Below is a small trained network, with its code and all its weights. Each question gives an input and a target symbol and asks what happens when units are switched off, that is, made to give their printed mean instead of their output.

import numpy as np


def w(rows, s, z=0):
    codes = np.array(rows[::2]) - 128.0
    scale = np.full(codes.shape[1], s)
    scale[-1] = z or s
    return codes * scale


def norm(h):
    return h / np.sqrt((h * h).mean(-1, keepdims=True) + 1e-5)


def softmax(a):
    e = np.exp(a - a.max(-1, keepdims=True))
    return e / e.sum(-1, keepdims=True)


def log_softmax(a):
    a = a - a.max(-1, keepdims=True)
    return a - np.log(np.exp(a).sum(-1, keepdims=True))


def net(x, mask):
    ids = ['ΘΣΨαηλμξτω'.index(c) for c in x.split()]
    T = len(ids)
    res = E[ids] + P[:T]
    u = 0
    for l in range(2):
        r = norm(res)
        for j in range(3):
            rows = slice(2 * j, 2 * j + 2)
            q, k, v = (r @ M[l][rows].T for M in (Q, K, V))
            z = softmax(np.where(np.tri(T) > 0, q @ k.T / 2**0.5, -1e9)) @ v
            o = O[l][rows]
            res = res + np.where(mask[u + j], z, o[:, -1]) @ o[:, :-1]
        u += 3
    return log_softmax(norm(res)[-1] @ U[:, :-1].T + U[:, -1])


Q, K, V, O = {}, {}, {}, {}
E = w([
[97,89,208,77,151,127,108],'Θ',
[68,114,191,128,97,128,142],'Σ',
[135,53,101,81,164,150,218],'Ψ',
[80,132,152,61,66,145,138],'α',
[99,77,176,180,160,126,181],'η',
[216,98,113,64,132,70,178],'λ',
[139,154,116,55,64,87,131],'μ',
[114,103,153,125,93,184,161],'ξ',
[208,122,92,212,48,131,254],'τ',
[160,160,196,185,100,153,115],'ω',
],0.007)
P = w([
[89,141,225,75,74,97,254],'0',
[151,166,145,49,154,219,246],'1',
[108,86,115,122,113,78,173],'2',
[148,87,242,82,63,106,228],'3',
[170,135,129,79,178,222,175],'4',
[106,101,101,125,114,98,126],'5',
[163,102,215,98,62,119,153],'6',
[182,131,122,111,180,213,120],'7',
[121,113,89,142,124,105,89],'8',
[198,74,182,117,64,125,105],'9',
[209,126,99,141,174,216,88],'10',
],0.0088)
Q[0] = w([
[131,173,108,132,157,220,119],'0.h1',
[184,91,181,132,85,177,149],'0.h1',
[54,156,81,85,128,142,152],'0.h2',
[68,12,82,157,117,23,99],'0.h2',
[65,98,124,146,184,63,109],'0.h3',
[102,57,103,212,96,127,137],'0.h3',
],0.011)
K[0] = w([
[226,158,179,160,60,189,161],'0.h1',
[159,68,85,193,94,150,1],'0.h1',
[71,122,83,57,129,150,159],'0.h2',
[134,145,113,79,191,24,96],'0.h2',
[55,151,127,128,205,43,84],'0.h3',
[171,112,165,161,236,127,105],'0.h3',
],0.0093)
V[0] = w([
[169,127,129,152,133,1,64],'0.h1',
[71,84,80,123,91,179,138],'0.h1',
[96,160,128,137,108,163,121],'0.h2',
[148,175,93,71,202,149,112],'0.h2',
[155,124,111,34,101,115,46],'0.h3',
[215,134,131,71,73,149,188],'0.h3',
],0.0065)
O[0] = w([
[144,232,151,140,145,92,143,77],'0.h1',
[159,72,123,177,74,162,152,149],'0.h1',
[129,119,126,99,104,101,135,122],'0.h2',
[151,158,151,180,186,38,145,65],'0.h2',
[136,2,135,180,156,77,126,70],'0.h3',
[139,161,167,107,198,73,103,254],'0.h3',
],0.007,0.0078)
Q[1] = w([
[183,131,175,53,142,254,114],'1.h1',
[134,130,93,120,190,133,118],'1.h1',
[131,153,154,114,149,88,142],'1.h2',
[106,192,77,147,210,142,128],'1.h2',
[95,125,89,134,142,157,139],'1.h3',
[71,157,83,170,111,148,107],'1.h3',
],0.019)
K[1] = w([
[188,140,103,194,89,125,26],'1.h1',
[246,141,184,116,122,136,148],'1.h1',
[123,134,203,158,75,62,111],'1.h2',
[166,124,236,78,96,150,229],'1.h2',
[144,103,168,68,154,133,195],'1.h3',
[180,130,192,76,77,147,195],'1.h3',
],0.012)
V[1] = w([
[138,154,79,244,108,157,213],'1.h1',
[196,133,10,102,87,45,132],'1.h1',
[206,142,47,73,214,172,129],'1.h2',
[162,190,120,125,55,95,28],'1.h2',
[254,104,171,140,146,113,88],'1.h3',
[68,164,9,185,140,117,111],'1.h3',
],0.009)
O[1] = w([
[137,191,148,134,77,178,152,77],'1.h1',
[122,129,6,133,94,161,97,68],'1.h1',
[60,90,156,65,121,112,93,108],'1.h2',
[118,134,117,175,62,89,169,70],'1.h2',
[190,166,170,86,103,93,118,101],'1.h3',
[93,97,200,106,203,145,189,2],'1.h3',
],0.013,0.01)
U = w([
[234,220,175,129,173,74,103,79],'Θ',
[130,125,128,200,124,150,166,147],'Σ',
[33,74,131,28,121,137,89,149],'Ψ',
[168,46,68,228,143,114,77,83],'α',
[56,139,155,137,125,167,179,212],'η',
[106,171,150,29,80,77,136,118],'λ',
[91,137,6,152,117,77,125,169],'μ',
[231,19,184,70,17,174,152,1],'ξ',
[105,255,78,73,47,195,111,147],'τ',
[102,153,166,134,33,31,166,173],'ω',
],0.0072,0.0062)

Each question gives the input, a string of symbols that net reads in full, and the target symbol t.
The units are the heads (2 rows each of Q, K, V and O). Each row of codes is followed by its name. A weight is (code - 128) times the scale printed after its matrix; where a second scale follows, it is the last column's (O and U).
mask holds one flag per head, layer by layer. A switched-off head (its flag False) gives its mean, the last column of its rows in O, instead of its output. The means were averaged over made-up inputs and are rounded, as every weight is.
A unit's drop is (log p(t) with every unit on - log p(t) with that unit switched off) / (log p(t) with every unit on - log p(t) with every unit switched off).
The circuit of an input: a set's keep is (log p(t) with only the set's units on - log p(t) with every unit switched off) / (log p(t) with every unit on - log p(t) with every unit switched off). Starting from all 6 units, units are removed one at a time, each time the one whose removal leaves the highest keep (on an exact tie, the one counted first), for as long as the keep stays at least 0.8.
circuit, biggest first: the units of the circuit, biggest drop first
unit that matters most: the unit with the biggest drop
heads that matter: for each layer, one digit per head in row order, 1 if its drop is at least 0.15 and else 0, layers parted by /
input Σ λ Θ ω, target Θ: heads that matter => 101 / 110
input ξ ξ ω α, target ω: heads that matter => 000 / 010
input α λ ω Θ τ η Ψ, target η: circuit, biggest first => (1.h3 0.h3)
input μ Θ Θ ξ Θ τ ω ω τ τ ξ, target τ: heads that matter => 000 / 100
input τ Ψ ω, target Ψ: circuit, biggest first => (0.h2 1.h2)
input ξ η Ψ Θ λ ξ ω Σ, target Θ: circuit, biggest first => (0.h1 1.h1 1.h2)
input λ Σ ω ξ, target ω: circuit, biggest first => (1.h2 0.h1)
input Σ μ τ α λ τ τ λ α ω, target α: circuit, biggest first => (1.h1 0.h3)
input ξ ξ α ω Σ ω μ ξ, target Θ: unit that matters most => 0.h1
input τ Ψ Ψ Σ λ μ τ, target μ: heads that matter => 000 / 100
input Θ τ α ξ τ ξ Θ Ψ Ψ, target Ψ: heads that matter => 000 / 010
input Σ ξ ω ω μ Θ Θ, target Θ: circuit, biggest first => (1.h2 0.h3 0.h1)
input ω τ η ξ η Σ τ, target Σ: circuit, biggest first => (1.h3 1.h2)
input Θ ω ξ η ω τ α, target τ: unit that matters most => 1.h1
input λ Θ η τ μ μ Ψ η Ψ ω, target Ψ: heads that matter => 010 / 010
input ξ ω Θ μ Ψ ω ω Θ μ ξ, target μ: circuit, biggest first => (1.h1 0.h1)
input μ μ Ψ τ ξ ξ α μ, target Ψ: circuit, biggest first => (1.h2 0.h1)
input ξ ξ μ Θ τ Θ, target α: heads that matter => 001 / 010
input ω ξ ω α μ ω ξ λ ξ, target Θ: heads that matter => 010 / 001
input ξ Ψ ω Θ Θ, target Θ: heads that matter => 100 / 110
input ω ξ ξ Ψ Σ μ ω Θ ω Ψ, target ω: circuit, biggest first => (1.h2)
